Here is a tiny trained network, its code and every weight. The questions are about switching its units off for an input and a class, where a switched-off unit gives its printed mean instead of its output.

import numpy as np


def w(rows, s, z=0):
    codes = np.array(rows[::2]) - 128.0
    scale = np.full(codes.shape[1], s)
    scale[-1] = z or s
    return codes * scale


def f(y):
    return y / 2 * (1 + np.tanh(0.7978845608 * (y + 0.044715 * y**3)))


def log_softmax(a):
    a = a - a.max(-1, keepdims=True)
    return a - np.log(np.exp(a).sum(-1, keepdims=True))


def net(x, mask):
    res = np.array(x, float).reshape(1, 7) / 4 @ E
    y = f(res @ A[0][:, :-1].T + A[0][:, -1])
    res = res + np.where(mask, y, B[0][:, -1]) @ B[0][:, :-1]
    return log_softmax(res[-1] @ U[:, :-1].T + U[:, -1])


A, B = {}, {}
E = w([
[140,141,154,69,106,145,83],'x0',
[145,217,115,162,85,161,112],'x1',
[254,121,73,168,182,184,150],'x2',
[87,172,163,177,208,99,156],'x3',
[161,141,128,61,150,105,159],'x4',
[167,174,186,94,81,99,166],'x5',
[155,113,89,149,106,73,189],'x6',
],0.0094)
A[0] = w([
[58,140,118,163,54,184,149,226],'neuron 1',
[16,140,205,75,167,140,140,165],'neuron 2',
[188,61,91,153,129,80,174,211],'neuron 3',
[139,168,136,135,79,155,87,221],'neuron 4',
[126,81,61,159,95,95,166,220],'neuron 5',
[197,165,213,128,68,218,123,212],'neuron 6',
[122,159,66,160,248,211,162,248],'neuron 7',
[125,69,77,114,208,66,143,220],'neuron 8',
[121,2,88,163,222,69,186,220],'neuron 9',
[95,133,170,117,237,116,110,126],'neuron 10',
[134,171,200,61,148,91,140,166],'neuron 11',
[116,182,151,66,74,83,47,254],'neuron 12',
[125,87,70,162,142,77,202,191],'neuron 13',
[123,108,145,56,118,149,62,202],'neuron 14',
[160,134,53,114,102,95,190,224],'neuron 15',
[106,128,102,235,121,171,98,196],'neuron 16',
[72,82,84,104,71,135,101,78],'neuron 17',
],0.0091,0.0038)
B[0] = w([
[168,62,54,92,236,89,137,187],'neuron 1',
[138,132,133,220,146,164,235,224],'neuron 2',
[197,217,246,129,119,166,139,202],'neuron 3',
[125,108,116,162,179,93,172,175],'neuron 4',
[131,115,190,119,178,180,187,188],'neuron 5',
[250,89,35,132,206,93,166,196],'neuron 6',
[118,190,150,114,194,121,63,221],'neuron 7',
[145,154,226,134,77,254,142,204],'neuron 8',
[119,171,187,180,117,151,95,246],'neuron 9',
[66,118,204,193,57,184,113,178],'neuron 10',
[187,117,162,139,188,49,173,180],'neuron 11',
[194,47,68,95,216,175,156,217],'neuron 12',
[154,103,173,69,124,160,152,199],'neuron 13',
[140,95,158,179,165,116,162,186],'neuron 14',
[195,171,182,63,139,141,116,189],'neuron 15',
[196,134,91,150,229,70,91,191],'neuron 16',
[73,67,106,80,128,164,85,161],'neuron 17',
],0.0074,0.011)
U = w([
[157,141,171,27,93,140,154,148],'0',
[109,149,254,217,132,230,157,162],'1',
[199,124,74,152,190,66,166,236],'2',
[83,159,75,99,176,112,26,172],'3',
[44,10,128,126,121,192,126,93],'4',
[82,133,103,181,106,99,200,11],'5',
[76,106,96,150,16,117,105,3],'6',
[116,182,116,32,139,54,18,5],'7',
],0.0078,0.0032)

Each question gives the input, the list of numbers given to net, and the class t.
The units are the neurons (one row each of A and B). Each row of codes is followed by its name. A weight is (code - 128) times the scale printed after its matrix; where a second scale follows, it is the last column's (A, B and U).
mask holds one flag per neuron, in row order. A switched-off neuron (its flag False) gives its mean, the last column of its row in B, instead of its output. The means were averaged over made-up inputs and are rounded, as every weight is.
A unit's drop is (log p(t) with every unit on - log p(t) with that unit switched off) / (log p(t) with every unit on - log p(t) with every unit switched off).
The circuit of an input: a set's keep is (log p(t) with only the set's units on - log p(t) with every unit switched off) / (log p(t) with every unit on - log p(t) with every unit switched off). Starting from the 12 units with the biggest drops (on a tie, the unit counted first), units are removed one at a time, each time the one whose removal leaves the highest keep (on an exact tie, the one counted first), for as long as the keep stays at least 0.8.
units of the circuit, in order: the units of the circuit, biggest drop first
most important unit: the unit with the biggest drop
top k neurons: the k neurons with the biggest drops, biggest first
drop of u: that unit's drop, to one decimal
input [0,2,-8,-6,6,-4,8], class 4: most important unit -> neuron 17
input [-5,3,-4,-5,0,7,7], class 0: units of the circuit, in order -> (neuron 15; neuron 2)
input [-6,6,5,4,7,-8,-6], class 3: units of the circuit, in order -> (neuron 7; neuron 2)
input [8,8,-6,-3,-7,-7,8], class 3: top 2 neurons -> (neuron 17; neuron 2)
input [-3,8,0,-6,-1,-8,3], class 3: top 2 neurons -> (neuron 2; neuron 6)
input [-8,-6,1,-3,-8,8,-5], class 2: top 2 neurons -> (neuron 8; neuron 10)
input [2,-1,-6,0,-6,-1,-4], class 4: top 2 neurons -> (neuron 17; neuron 6)
input [2,4,5,6,7,-3,-3], class 7: top 2 neurons -> (neuron 2; neuron 7)
input [-5,5,4,8,-7,0,-2], class 3: top 2 neurons -> (neuron 7; neuron 2)
input [2,-2,-1,-8,6,-7,2], class 1: drop of neuron 6 -> 0.3
input [-7,2,1,-1,2,7,5], class 0: drop of neuron 2 -> 0.2
input [-2,6,5,4,-6,-8,2], class 3: drop of neuron 16 -> 0.2
